Below is a small trained network, with its code and all its weights. Each question gives an input and a class and asks what happens when units are switched off, that is, made to give their printed mean instead of their output.

import numpy as np


def w(rows, s, z=0):
    codes = np.array(rows[::2]) - 128.0
    scale = np.full(codes.shape[1], s)
    scale[-1] = z or s
    return codes * scale


def norm(h):
    return h / np.sqrt((h * h).mean(-1, keepdims=True) + 1e-5)


def f(y):
    return np.maximum(y, 0)


def log_softmax(a):
    a = a - a.max(-1, keepdims=True)
    return a - np.log(np.exp(a).sum(-1, keepdims=True))


def net(x, mask):
    res = np.array(x, float).reshape(1, 8) / 4 @ E
    u = 0
    for l in range(4):
        y = f(norm(res) @ A[l][:, :-1].T + A[l][:, -1])
        res = res + np.where(mask[u : u + 12], y, B[l][:, -1]) @ B[l][:, :-1]
        u += 12
    return log_softmax(norm(res)[-1] @ U[:, :-1].T + U[:, -1])


A, B = {}, {}
E = w([
[175,96,137,243,182,123,167,236,153,105,200,141],'x0',
[115,126,111,134,103,188,75,117,217,76,135,166],'x1',
[168,63,82,87,74,106,220,104,135,89,172,116],'x2',
[187,47,172,117,212,11,81,75,166,97,61,254],'x3',
[97,59,164,71,77,162,151,219,205,221,94,173],'x4',
[139,129,118,151,96,94,113,130,176,130,67,50],'x5',
[98,88,141,133,115,66,71,82,144,175,222,111],'x6',
[127,127,129,128,127,126,128,127,127,128,128,126],'x7',
],0.0069)
A[0] = w([
[42,137,60,151,131,75,86,129,86,7,120,97,21],'0.n0',
[92,113,180,181,129,40,196,89,14,213,83,90,90],'0.n1',
[91,179,121,135,79,58,91,122,94,162,229,201,116],'0.n2',
[195,130,114,143,183,98,121,45,186,149,87,155,70],'0.n3',
[202,139,53,196,124,133,128,135,165,149,34,75,124],'0.n4',
[127,83,149,183,151,119,103,219,82,96,147,113,41],'0.n5',
[182,88,62,58,92,78,140,161,129,84,154,95,3],'0.n6',
[149,151,171,125,92,187,171,141,65,103,145,241,119],'0.n7',
[25,69,145,158,84,32,105,58,193,191,198,68,54],'0.n8',
[149,112,79,127,150,148,204,107,169,129,128,123,105],'0.n9',
[142,95,111,156,98,182,30,59,213,123,178,130,99],'0.n10',
[120,117,131,59,136,196,142,120,69,63,2,116,105],'0.n11',
],0.0062,0.0054)
B[0] = w([
[156,112,75,159,108,107,117,130,2,118,124,137,186],'0.n0',
[201,158,96,50,94,128,47,192,155,81,149,160,230],'0.n1',
[112,120,89,107,213,175,155,121,150,110,94,79,230],'0.n2',
[42,83,147,150,93,100,147,158,62,85,113,106,218],'0.n3',
[101,75,55,128,136,97,106,149,102,143,131,105,230],'0.n4',
[183,100,127,163,113,132,137,85,150,158,146,80,179],'0.n5',
[114,142,117,111,73,76,170,132,163,77,163,124,149],'0.n6',
[115,64,105,109,176,173,93,130,102,111,145,101,224],'0.n7',
[107,123,52,112,232,139,152,129,180,157,111,119,247],'0.n8',
[157,147,107,142,130,137,132,123,148,145,143,168,173],'0.n9',
[198,140,106,85,115,178,103,183,132,77,79,139,230],'0.n10',
[161,110,125,144,195,147,168,109,174,157,114,87,253],'0.n11',
],0.0083,0.0036)
A[1] = w([
[126,125,139,200,161,126,77,84,151,193,100,69,131],'1.n0',
[106,139,122,156,56,56,113,171,233,173,59,72,105],'1.n1',
[169,185,175,64,134,80,152,155,102,148,144,126,44],'1.n2',
[81,114,158,120,183,172,127,97,95,105,195,136,53],'1.n3',
[123,113,227,109,66,112,163,161,210,248,141,155,5],'1.n4',
[150,87,141,120,140,206,107,78,156,151,121,190,83],'1.n5',
[131,148,145,172,110,195,133,140,164,9,65,143,95],'1.n6',
[143,157,94,134,137,154,254,212,47,117,19,135,165],'1.n7',
[111,190,187,190,108,121,16,144,86,154,78,145,43],'1.n8',
[132,61,141,82,12,93,221,33,144,64,215,137,4],'1.n9',
[76,87,74,154,124,99,32,100,127,184,176,99,91],'1.n10',
[81,223,234,187,184,151,7,155,117,195,101,143,66],'1.n11',
],0.0069,0.0033)
B[1] = w([
[135,112,129,101,120,118,190,136,128,91,122,94,183],'1.n0',
[118,83,74,149,125,132,116,121,26,107,137,129,199],'1.n1',
[184,116,130,151,120,109,91,143,128,201,196,105,140],'1.n2',
[133,84,99,104,164,159,128,182,99,136,90,106,171],'1.n3',
[112,76,142,102,111,170,131,143,133,165,143,159,166],'1.n4',
[157,95,117,119,145,131,145,145,97,146,145,120,183],'1.n5',
[159,121,96,114,113,95,71,120,171,169,180,134,203],'1.n6',
[82,118,99,117,163,105,93,128,192,146,160,129,253],'1.n7',
[132,161,98,102,99,104,164,143,142,137,140,161,157],'1.n8',
[166,184,104,111,132,121,177,179,133,120,107,167,161],'1.n9',
[117,99,95,120,125,150,148,122,169,115,111,115,183],'1.n10',
[175,155,70,102,105,96,250,148,138,106,147,175,197],'1.n11',
],0.011,0.0057)
A[2] = w([
[112,173,76,150,136,118,157,105,110,92,125,132,146],'2.n0',
[166,111,203,151,159,73,132,103,152,118,81,183,75],'2.n1',
[160,151,124,146,70,161,78,87,178,102,141,175,84],'2.n2',
[138,164,155,118,105,202,154,131,144,132,163,72,98],'2.n3',
[73,206,138,173,78,165,142,125,136,155,150,83,80],'2.n4',
[155,209,138,206,159,124,109,59,62,44,131,110,3],'2.n5',
[130,139,147,104,207,88,139,134,207,134,157,83,72],'2.n6',
[155,136,153,141,126,80,137,169,108,179,160,108,172],'2.n7',
[136,162,112,114,132,159,126,178,132,140,183,96,142],'2.n8',
[132,113,166,245,131,123,132,145,171,133,151,114,86],'2.n9',
[130,170,104,131,153,89,95,113,95,77,144,80,100],'2.n10',
[108,165,134,34,95,134,131,39,110,169,70,120,149],'2.n11',
],0.011,0.0036)
B[2] = w([
[131,64,104,134,91,106,178,187,130,171,112,131,217],'2.n0',
[61,130,173,53,115,96,95,25,147,59,193,214,164],'2.n1',
[188,203,167,87,151,133,101,104,102,166,153,98,147],'2.n2',
[80,152,171,108,180,69,111,93,137,94,105,158,178],'2.n3',
[77,114,141,90,93,85,119,70,152,66,156,151,158],'2.n4',
[152,64,111,156,61,144,147,68,67,246,165,203,168],'2.n5',
[125,138,94,114,176,192,110,80,169,134,68,183,215],'2.n6',
[174,178,163,124,101,145,69,99,195,100,125,81,169],'2.n7',
[150,125,170,97,150,51,104,38,114,101,93,169,255],'2.n8',
[116,140,208,166,158,183,167,76,124,106,77,85,154],'2.n9',
[90,69,96,127,87,194,126,172,159,208,186,128,224],'2.n10',
[196,101,225,254,166,152,147,110,177,76,134,112,192],'2.n11',
],0.0092,0.0076)
A[3] = w([
[196,75,136,46,125,101,1,160,131,109,117,160,218],'3.n0',
[76,186,128,160,159,150,77,246,187,119,60,165,90],'3.n1',
[27,122,152,128,93,53,112,98,99,58,142,141,165],'3.n2',
[181,160,117,93,104,111,228,169,132,76,124,146,66],'3.n3',
[127,127,194,62,183,180,168,162,160,156,118,152,52],'3.n4',
[148,201,70,106,122,138,211,155,145,103,83,172,58],'3.n5',
[236,86,198,181,131,142,146,125,217,95,187,88,180],'3.n6',
[63,87,225,77,62,163,129,227,171,213,67,151,3],'3.n7',
[59,178,157,93,79,152,129,145,55,143,103,150,68],'3.n8',
[54,202,119,95,119,157,175,113,122,127,200,34,144],'3.n9',
[165,140,127,52,98,140,141,150,163,178,129,152,119],'3.n10',
[165,125,205,72,185,172,137,141,9,104,121,181,147],'3.n11',
],0.0089,0.0039)
B[3] = w([
[65,243,125,115,102,128,112,94,88,149,166,54,253],'3.n0',
[176,127,127,83,159,123,134,48,126,97,115,165,141],'3.n1',
[45,58,190,96,94,112,107,174,155,144,134,95,162],'3.n2',
[128,151,172,151,102,45,178,154,131,103,124,134,156],'3.n3',
[143,84,54,166,102,77,132,148,65,126,141,81,178],'3.n4',
[127,169,112,166,123,67,197,150,203,114,141,145,157],'3.n5',
[119,192,200,185,148,163,119,138,78,151,38,129,208],'3.n6',
[180,60,87,139,70,184,154,38,32,243,206,201,147],'3.n7',
[76,102,91,167,100,112,95,157,108,138,172,175,129],'3.n8',
[122,141,160,54,138,144,73,175,108,88,122,243,146],'3.n9',
[178,158,133,191,89,109,129,92,177,142,164,118,177],'3.n10',
[71,125,126,140,58,170,168,254,116,85,89,18,169],'3.n11',
],0.0087,0.011)
U = w([
[153,46,91,160,52,138,127,96,68,216,208,183,114],'0',
[7,97,203,52,100,49,84,119,139,54,155,170,120],'1',
[192,162,103,159,100,41,204,173,190,83,134,161,111],'2',
[140,122,231,236,161,187,124,131,84,111,31,114,122],'3',
[114,102,42,90,224,155,89,100,181,141,109,131,85],'4',
[68,141,94,150,116,111,135,124,117,150,123,78,255],'5',
[170,217,115,113,89,123,30,121,101,147,159,66,84],'6',
[87,71,51,141,78,123,109,236,67,96,103,27,112],'7',
],0.011,0.0096)

Each question gives the input, the list of numbers given to net, and the class t.
The units are the neurons (one row each of A and B). Each row of codes is followed by its name. A weight is (code - 128) times the scale printed after its matrix; where a second scale follows, it is the last column's (A, B and U).
mask holds one flag per neuron, layer by layer. A switched-off neuron (its flag False) gives its mean, the last column of its row in B, instead of its output. The means were averaged over made-up inputs and are rounded, as every weight is.
A unit's drop is (log p(t) with every unit on - log p(t) with that unit switched off) / (log p(t) with every unit on - log p(t) with every unit switched off).
The circuit of an input: a set's keep is (log p(t) with only the set's units on - log p(t) with every unit switched off) / (log p(t) with every unit on - log p(t) with every unit switched off). Starting from the 12 units with the biggest drops (on a tie, the unit counted first), units are removed one at a time, each time the one whose removal leaves the highest keep (on an exact tie, the one counted first), for as long as the keep stays at least 0.8.
circuit, biggest first: the units of the circuit, biggest drop first
most important unit: the unit with the biggest drop
top k neurons: the k neurons with the biggest drops, biggest first
k most important neurons of layer l: the k neurons of layer l with the biggest drops, biggest first
input [-2,7,4,7,-7,-6,-1,3], class 0: most important unit => 2.n5
input [-6,-4,7,-3,6,-7,-8,7], class 4: circuit, biggest first => [1.n7; 0.n11]
input [3,-8,8,-7,6,-1,-2,-4], class 2: 2 most important neurons of layer 2 => [2.n10; 2.n1]
input [2,-4,8,-8,8,5,6,2], class 0: top 3 neurons => [1.n4; 3.n7; 1.n11]
input [8,-8,3,-7,-1,3,3,5], class 3: circuit, biggest first => [3.n6; 2.n7]
input [4,-4,8,1,7,6,3,-3], class 2: top 4 neurons => [0.n6; 1.n9; 2.n10; 3.n3]
input [-3,7,6,-5,1,-1,8,5], class 4: top 2 neurons => [0.n8; 0.n2]
input [3,8,1,-1,-2,3,8,4], class 4: top 4 neurons => [0.n8; 2.n6; 0.n2; 0.n1]
input [-5,-5,-3,-4,3,-3,7,1], class 4: circuit, biggest first => [0.n8; 0.n2; 2.n6]
input [8,-6,-8,-6,7,-2,-4,3], class 2: 2 most important neurons of layer 1 => [1.n11; 1.n3]
input [-7,4,-6,2,4,-7,4,4], class 3: circuit, biggest first => [2.n11; 1.n7]
input [-5,0,7,-8,-5,2,-8,-4], class 1: circuit, biggest first => [2.n4; 2.n3; 3.n9]
input [5,7,-2,5,-3,-7,5,-7], class 5: 2 most important neurons of layer 3 => [3.n0; 3.n11]
input [0,-7,-1,-7,-3,-1,8,8], class 4: top 4 neurons => [0.n8; 0.n2; 2.n6; 1.n10]
input [-7,2,6,0,3,-4,5,2], class 3: circuit, biggest first => [2.n11; 3.n6]
input [7,-3,-4,0,2,5,7,6], class 3: most important unit => 0.n5
input [-6,-3,-3,-6,2,-2,4,4], class 1: top 2 neurons => [2.n4; 2.n3]
input [-3,5,-8,6,-3,7,1,6], class 2: circuit, biggest first => [1.n11; 1.n8]
input [7,5,-7,6,5,-7,0,5], class 2: top 4 neurons => [1.n11; 2.n11; 0.n11; 2.n10]
input [-8,8,0,-7,6,-7,5,7], class 3: top 3 neurons => [2.n11; 1.n7; 0.n10]
input [5,6,-6,6,1,6,3,2], class 1: top 3 neurons => [0.n3; 2.n1; 0.n1]
input [-2,-1,-8,-3,-8,-2,7,4], class 0: circuit, biggest first => [2.n5]
input [-8,8,8,-4,-4,7,3,-3], class 2: top 2 neurons => [1.n9; 0.n6]
input [8,-3,5,-6,2,-8,-3,0], class 3: top 2 neurons => [3.n6; 0.n5]
input [-6,-5,-1,1,-7,6,6,4], class 0: top 2 neurons => [2.n10; 0.n0]
input [-5,-7,8,0,5,2,-8,4], class 2: top 2 neurons => [0.n6; 1.n9]
input [5,-7,-5,1,1,4,-6,-4], class 6: circuit, biggest first => [0.n1; 2.n7; 3.n0]
input [-6,5,-5,3,6,3,-1,3], class 0: circuit, biggest first => [3.n7]
input [6,-4,-7,-5,-5,6,4,5], class 2: top 2 neurons => [1.n11; 1.n0]
input [-7,1,7,-4,8,5,-8,-2], class 0: top 3 neurons => [3.n7; 1.n4; 1.n7]
